Each row has two labels, one from each of two sets.
[-53 -38   5 -24  -3 -40  27 -13 -21 -12  15  15 -23  32   0 -11  -1  19
  20  27   0  22 -17   3 -21  28   1 -15 -11] | T/q435
[ -6 -15 -44  -1  -9 -68  37 -20 -18 -32   6  11  10  19  31 -24   2  29
 -25  18  -3  21  20 -28   2  17  20  -9  -4] | D/q435
[-11  -3 -28   3  -9 -16 -12  -5  -6   0  12   2   7  -5  19 -13   5  21
  -4   0  14   4  31  -4  18  -2  26   5 -27] | P/q435
[ -6 -18 -26 -14  -9 -33  44   5 -42 -23   6  16 -58  24  -2 -24   2  11
 -15  11   7  19  21 -15  -4  33  31   4 -24] | T/q435
[ -1  13 -59  -1   1 -68  58 -24 -16 -11  12   5  -4  20  41 -15  15  28
 -13   8  -5  21  -5 -18   4  36  17  -9   6] | R/q435
[ 14 -22 -38   5  -9 -18  20 -13 -17  -8  16   0   0  -5  67 -16  -4  26
 -17  20   6  11  48 -14  10  16  44   4 -36] | P/q194
[-48 -25 -57 -14 -38 -23 -10 -14 -32 -17 -18   0 -37   2  77  -3  -1  14
 -23  25   2  19  49 -15  30   2  39  15 -42] | R/q435
[ -5  -4 -44  21  -5 -36  27   9 -19   5  19   7  -4  -7  42 -25  20  11
   6   6   9  11  17  -4  13  26  36  -6 -33] | P/q435
[  6 -25 -31  -2   1 -27  43 -26 -11 -29  35   4  19  15  -2 -22  12  20
   0  22  17  24  20  -3   3  25  43   0 -36] | P/q194
[ 36 -21 -26  -5 -29 -22  18 -11  -4 -45   3  11 -22  -5  60  -2 -19  13
 -78   8 -38  -8  56 -32  -3  25  20  11 -12] | R/q435
[  8  -8 -41  -6  -2 -43  61 -20 -19 -31  41  12   5  11  14 -21  -8  31
 -16  15  12  19  41 -41 -31  30  34  14 -24] | P/Q555
[  7 -14 -46   1  -7 -56  37 -13  -9 -23  17  -5  -1   0  41 -35  -2  20
 -27  14   6  11  36 -11  -3   5  57   2 -13] | D/q435
[  7  -8 -27  -4  -5 -22  25  -6 -25  14 -10  11 -18   5   1 -12  -9  -4
  -7  12  17   9  45  -4   5  32  29   6 -26] | T/Q555
[ 61 -16 -47   9 -32 -34  47 -13 -14 -64  21  23 -18  -1  46 -30  -7  29
 -84   0 -23   1  88 -32   1  34  54  13 -23] | P/q435
[  1 -28  25   5 -12  -4 -10  -7   1  11  -6   2   2  -1 -12   7 -13 -13
  -2  14   8   8   6  11 -13  -4  10 -10 -12] | T/q194
[ 30 -19 -42   6 -13 -56  40 -14 -20  -2 -13  12 -35  -9   5 -17 -10  12
 -14  17  -1  17  59  -8  -6  18  50  13  -7] | T/q194
[ 14  -2 -72  -3   1 -64  51 -18 -28 -14  -6   7 -11  15  51 -17   8  22
 -28  23  24  15  51 -20  18  34  43   5 -10] | R/q435
[  4 -30 -30   5   1 -24  15 -14 -26  -1  14 -13   4   4  20  -9   1  20
  10  26   4  17  25  -9   4   9  43  -7 -24] | P/q194
[-28 -25  -6  -3  13 -26  14   5 -32  -5 -14  25 -45  32  -1 -19  12   5
  15  14  -1  19  22   5 -10  32   9 -11 -11] | T/q435
[-15 -22  -1  -6  -1   0  -1 -13  -9 -20  23   5  11   1  15   6  19  14
   4  19   3   5   6 -10   5  22  20   0 -44] | P/Q555
[ -7  -6 -46  12   0 -46  23 -15 -27 -12  24  -4  20  18  34 -20   5  34
  -2  12  25  22  36 -20   4  15  52 -13 -62] | P/Q555
[  8 -20  -6   4  12  -8  35 -12 -17 -17  10   7   2  11  18 -16   4   5
  -3   6 -12  10  10 -15  -5  19  28  -6 -21] | P/q435
[  5 -13 -75   3 -27 -63  69 -17 -22 -17  22   1  -5  14  58 -35  11  45
   8  18  40  29  57 -25   5  25  83  -2 -46] | P/q435
[ -1 -36 -18  -4  -8 -27  45   6 -20 -34  32  -4  23   8  20 -20 -16  17
 -18  23   2  12  27 -17 -10   9  36   3 -19] | P/q194
[-28  -6 -60 -10  -5 -45  36  -8 -16   2  10  -2 -19  14  42 -10   7  14
   4  18   3  23  15   4   2  16  30   8  -5] | R/q435
[ -3 -12   2 -15  -8 -41  24 -17 -18 -21  -7  12 -37  24 -12 -20  -5  18
 -25   9  -3  17  20  -8 -16  29  15   1 -45] | T/q435
[ 30 -26 -67  -6 -41 -31  78 -13 -15 -43  12  18 -24  -1  57 -19   8  25
 -73   1 -24   5  51 -27  -2  20  40   9  -4] | R/q435
[-69 -24 -16 -17  41 -44  58 -15 -27  -5  34 -28  35  48  -1 -30  27  13
  74  25  32  44 -44   0 -15  12  38 -19 -35] | P/q194

Each row has two labels, one from each of two sets.
[ 21  -5  -2   3   0  -5  -5 -46  14   0 -12 -12  -1  -6   3 -17  15  47
  14  10  11   1   8  17 -38 -14 -42   1  39] | A/U
[  8 -21   4   3   0   4  -5  -4 -15 -14   6  -8  -8   6   6 -27  15  36
  -3  12  -1   8  15  25 -33   0 -37   5  35] | A/W
[ 22  -1 -17  52   3  -1  -5 -35   3 -11   8   1   2  -5  13  -9  23  53
   1   5  23  -5   7  15 -59 -21 -40  15  82] | A/W
[  8  -6 -24  23   6  -7   9 -14  31   5   0  -8  -3 -17   2   5   9  28
  -1  -1   0   7  -5   9   6   7  -9  -2  12] | S/B
[ 16 -15  -6  30   4   1   5 -36   5   5  15 -23  -5 -23   2 -23  25  23
   8  10 -27  20   3  13  -5  22 -40   7  -1] | S/X
[ 16 -15  -9  42   2 -11  -1 -27  -4 -10   2  -3  -7   0  -6 -20  18  54
   7  10  10  15  17   8 -60  -8 -45   3  84] | A/W
[ 23  10   3  34   1  -4 -12 -24   7  -6 -11   5  22   3   8 -19  13  30
  11   0   7 -20  19   8 -65 -13 -31   8  77] | A/U
[  9   1 -28  27   0  -2   2 -23  29   2   0  -4 -12 -23  -5  -2   0  28
  11   1  -5   6  -8  21  12  -8 -20   2   4] | S/X
[  4  -2 -36 -13  -4   0 -30  28  20 -18  -1 -41  -3  -6   3 -41   9  56
   1  12  13  -5 -46  33 -16 -17 -46  -2  30] | A/X
[  8 -11   3  18  -2  -7  -8  -6   0  -6   5 -28   3  -4   1 -71  24  25
  10   4 -19  -4  10  16 -24   2 -37   6  34] | A/W
[  2   3 -20  36  10  13  -6 -20   0 -31 -10   9   4 -15  -4   9 -11  83
   0   7  40 -19  13  24 -50 -37  13  -2  97] | A/U
[ 21  -6  -5  61   5   2   4 -59  15  -4 -14  11  17 -16  -4  21  11  37
   8  -3  15  -8  36  -8 -35  -8  -9  14  69] | S/U
[ 15  -7  -5  33   0   5   0 -32 -12  -2   6   8  -1   9   0  -6  19  31
   2   6   4  -4  12   7 -34  -7 -26   8  39] | A/W
[ 13  -8  -8  28  12  -2  -2 -44  35  -2  -5   2  -1 -10   2 -21  14  43
  16   4  16 -13  -1  22 -30 -11 -60   0  37] | A/U
[ 30  -1 -29  43   1   1   4 -22  14   6   7   6   4 -17  -6  -1  -4  43
  10  -3   9  -3  16  21 -36 -19 -14  13 101] | A/W
[ 23 -15 -31  46   8  -7  11 -35  14  -2  -3  -6  -8 -37  -6  18  -4  36
  21  -8   2   2  -2   9   9  -5 -22   5  32] | S/X
[ 10 -11   4  22   2  -3  12 -38   0   1  -6   2 -10  -4  -2  -5   5  16
   4   2 -10   0  19   7  -9   2   0  10   7] | S/W
[ -2  -6 -12   2   0  -9   5  12  -2 -16   5 -15 -10 -20  -5   3 -10  40
   3   5  12 -14   9  28 -15 -10   8   6  38] | A/B
[ 10   0  -4  43  -5   0  -2 -19  11   5 -16   6   5 -23  -4  -3  -9  20
  13  -1   8  -4  29  11   3 -17  30   1  56] | S/W
[ 10 -23 -22  62   8  -4  12 -65  20   2 -24  19  -7 -20 -12  17   9  48
   3  -7   8  17   2 -12 -10  -8 -16   4  55] | S/W
[ 19  -4 -25  80   2  -8   2 -68  17   4   9  -3   5  -4  -5 -24  31  36
   7   0 -15  -2  19  -8 -50   5 -67   8  57] | S/W
